Below is a small trained network, with its code and all its weights. Each question gives an input and a target symbol and asks what happens when units are switched off, that is, made to give their printed mean instead of their output.

import numpy as np


def w(rows, s, z=0):
    codes = np.array(rows[::2]) - 128.0
    scale = np.full(codes.shape[1], s)
    scale[-1] = z or s
    return codes * scale


def f(y):
    return np.maximum(y, 0)


def softmax(a):
    e = np.exp(a - a.max(-1, keepdims=True))
    return e / e.sum(-1, keepdims=True)


def log_softmax(a):
    a = a - a.max(-1, keepdims=True)
    return a - np.log(np.exp(a).sum(-1, keepdims=True))


def net(x, mask):
    ids = ['βγδεημξσψ'.index(c) for c in x.split()]
    T = len(ids)
    res = E[ids] + P[:T]
    r = res
    for j in range(2):
        rows = slice(2 * j, 2 * j + 2)
        q, k, v = (r @ M[0][rows].T for M in (Q, K, V))
        z = softmax(np.where(np.tri(T) > 0, q @ k.T / 2**0.5, -1e9)) @ v
        o = O[0][rows]
        res = res + np.where(mask[j], z, o[:, -1]) @ o[:, :-1]
    y = f(res @ A[0][:, :-1].T + A[0][:, -1])
    res = res + np.where(mask[2:18], y, B[0][:, -1]) @ B[0][:, :-1]
    return log_softmax(res[-1] @ U[:, :-1].T + U[:, -1])


Q, K, V, O, A, B = {}, {}, {}, {}, {}, {}
E = w([
[133,155,148,171,216],'β',
[82,70,121,190,106],'γ',
[155,118,121,173,93],'δ',
[128,93,152,247,110],'ε',
[119,116,125,145,86],'η',
[119,134,81,59,77],'μ',
[73,75,112,172,113],'ξ',
[130,192,78,8,180],'σ',
[88,108,83,80,124],'ψ',
],0.017)
P = w([
[120,91,188,77,134],'0',
[198,68,115,168,131],'1',
[105,136,253,121,111],'2',
[140,93,57,179,138],'3',
[65,174,171,140,96],'4',
[105,132,46,206,147],'5',
[46,211,155,176,94],'6',
[122,181,10,217,123],'7',
[83,209,133,172,116],'8',
],0.014)
Q[0] = w([
[45,153,200,84,146],'H0',
[86,171,117,83,134],'H0',
[229,32,91,113,159],'H1',
[237,78,254,69,92],'H1',
],0.0087)
K[0] = w([
[170,117,91,147,145],'H0',
[144,149,117,121,95],'H0',
[121,102,246,79,117],'H1',
[185,64,129,111,153],'H1',
],0.014)
V[0] = w([
[131,162,129,107,177],'H0',
[8,162,148,79,143],'H0',
[80,74,128,174,112],'H1',
[167,143,124,182,216],'H1',
],0.013)
O[0] = w([
[17,109,127,107,105,196],'H0',
[100,118,176,75,166,250],'H0',
[250,91,119,14,151,125],'H1',
[91,84,39,86,181,155],'H1',
],0.012,0.0025)
A[0] = w([
[124,160,100,77,116,81],'N0',
[128,153,179,183,165,198],'N1',
[119,122,39,130,72,182],'N2',
[141,1,87,192,152,200],'N3',
[122,152,127,137,197,241],'N4',
[173,155,145,119,149,161],'N5',
[214,151,79,86,128,254],'N6',
[137,139,190,113,178,192],'N7',
[116,117,76,129,81,112],'N8',
[148,198,162,112,160,76],'N9',
[120,184,87,81,107,179],'N10',
[141,44,103,75,149,114],'N11',
[115,121,206,146,94,92],'N12',
[95,171,69,206,151,52],'N13',
[116,158,172,107,37,174],'N14',
[130,158,135,47,101,117],'N15',
],0.0092,0.0034)
B[0] = w([
[179,185,187,113,97,177],'N0',
[51,73,86,131,45,200],'N1',
[53,63,150,135,192,197],'N2',
[88,178,81,21,152,201],'N3',
[149,61,69,99,35,204],'N4',
[208,38,69,139,118,176],'N5',
[77,1,52,190,137,255],'N6',
[166,20,71,122,106,173],'N7',
[107,45,192,203,230,160],'N8',
[151,134,216,203,179,163],'N9',
[161,197,86,184,154,208],'N10',
[62,31,188,93,155,198],'N11',
[118,87,130,251,133,180],'N12',
[140,185,154,55,93,219],'N13',
[125,106,54,217,127,186],'N14',
[162,68,192,148,139,191],'N15',
],0.005,0.0092)
U = w([
[100,201,39,27,136,158],'β',
[179,116,140,59,103,3],'γ',
[137,159,3,105,42,217],'δ',
[103,52,113,179,127,184],'ε',
[194,165,150,170,174,137],'η',
[194,225,226,219,137,149],'μ',
[188,114,173,80,151,50],'ξ',
[56,211,123,159,104,33],'σ',
[167,163,210,98,120,110],'ψ',
],0.0058,0.0054)

Each question gives the input, a string of symbols that net reads in full, and the target symbol t.
The units are the heads (2 rows each of Q, K, V and O) and the neurons (one row each of A and B). Each row of codes is followed by its name. A weight is (code - 128) times the scale printed after its matrix; where a second scale follows, it is the last column's (O, A, B and U).
mask holds one flag per unit, heads first, then neurons. A switched-off unit (its flag False) gives its mean, the last column of its rows in O or B, instead of its output. The means were averaged over made-up inputs and are rounded, as every weight is.
A unit's drop is (log p(t) with every unit on - log p(t) with that unit switched off) / (log p(t) with every unit on - log p(t) with every unit switched off).
The circuit of an input: a set's keep is (log p(t) with only the set's units on - log p(t) with every unit switched off) / (log p(t) with every unit on - log p(t) with every unit switched off). Starting from the 12 units with the biggest drops (on a tie, the unit counted first), units are removed one at a time, each time the one whose removal leaves the highest keep (on an exact tie, the one counted first), for as long as the keep stays at least 0.8.
units of the circuit, in order: the units of the circuit, biggest drop first
top k neurons: the k neurons with the biggest drops, biggest first
which heads matter: for each layer, one digit per head in row order, 1 if its drop is at least 0.15 and else 0, layers parted by /
drop when u is switched off: that unit's drop, to one decimal
input ε η δ ε, target δ: units of the circuit, in order	(N3 H0)
input η μ ψ γ β ξ δ β ξ, target β: which heads matter	01
input μ σ σ ε ξ δ β, target δ: units of the circuit, in order	(H0 H1 N4)
input β σ ε δ μ η σ β, target σ: units of the circuit, in order	(H1 N13)
input σ ε ψ σ β σ γ, target σ: which heads matter	01
input ξ δ δ, target δ: units of the circuit, in order	(H0 H1 N15)
input σ δ σ, target δ: units of the circuit, in order	(H0)
input δ η ψ μ β, target μ: units of the circuit, in order	(H1 H0)
input σ γ σ σ ξ σ σ σ ε, target σ: top 2 neurons	(N13 N6)
input β ξ σ, target ξ: units of the circuit, in order	(H1 N15)
input β β δ, target β: units of the circuit, in order	(H1 N3)
input ξ μ ε ξ μ ξ, target μ: which heads matter	01
input β μ γ σ δ β ε, target β: which heads matter	01
input γ δ β σ γ δ μ β, target μ: units of the circuit, in order	(H1)
input η ξ γ ε μ, target ε: which heads matter	11
input β β η, target β: top 2 neurons	(N3 N6)
input σ η σ σ σ γ σ μ, target σ: drop when H1 is switched off	0.5
input μ ε η η σ μ γ β ε, target β: drop when H1 is switched off	0.7
input ξ σ σ β η, target β: drop when N0 is switched off	0.0
input μ β μ ε μ σ, target μ: units of the circuit, in order	(H1)
input σ ξ σ γ, target σ: drop when N6 is switched off	0.1
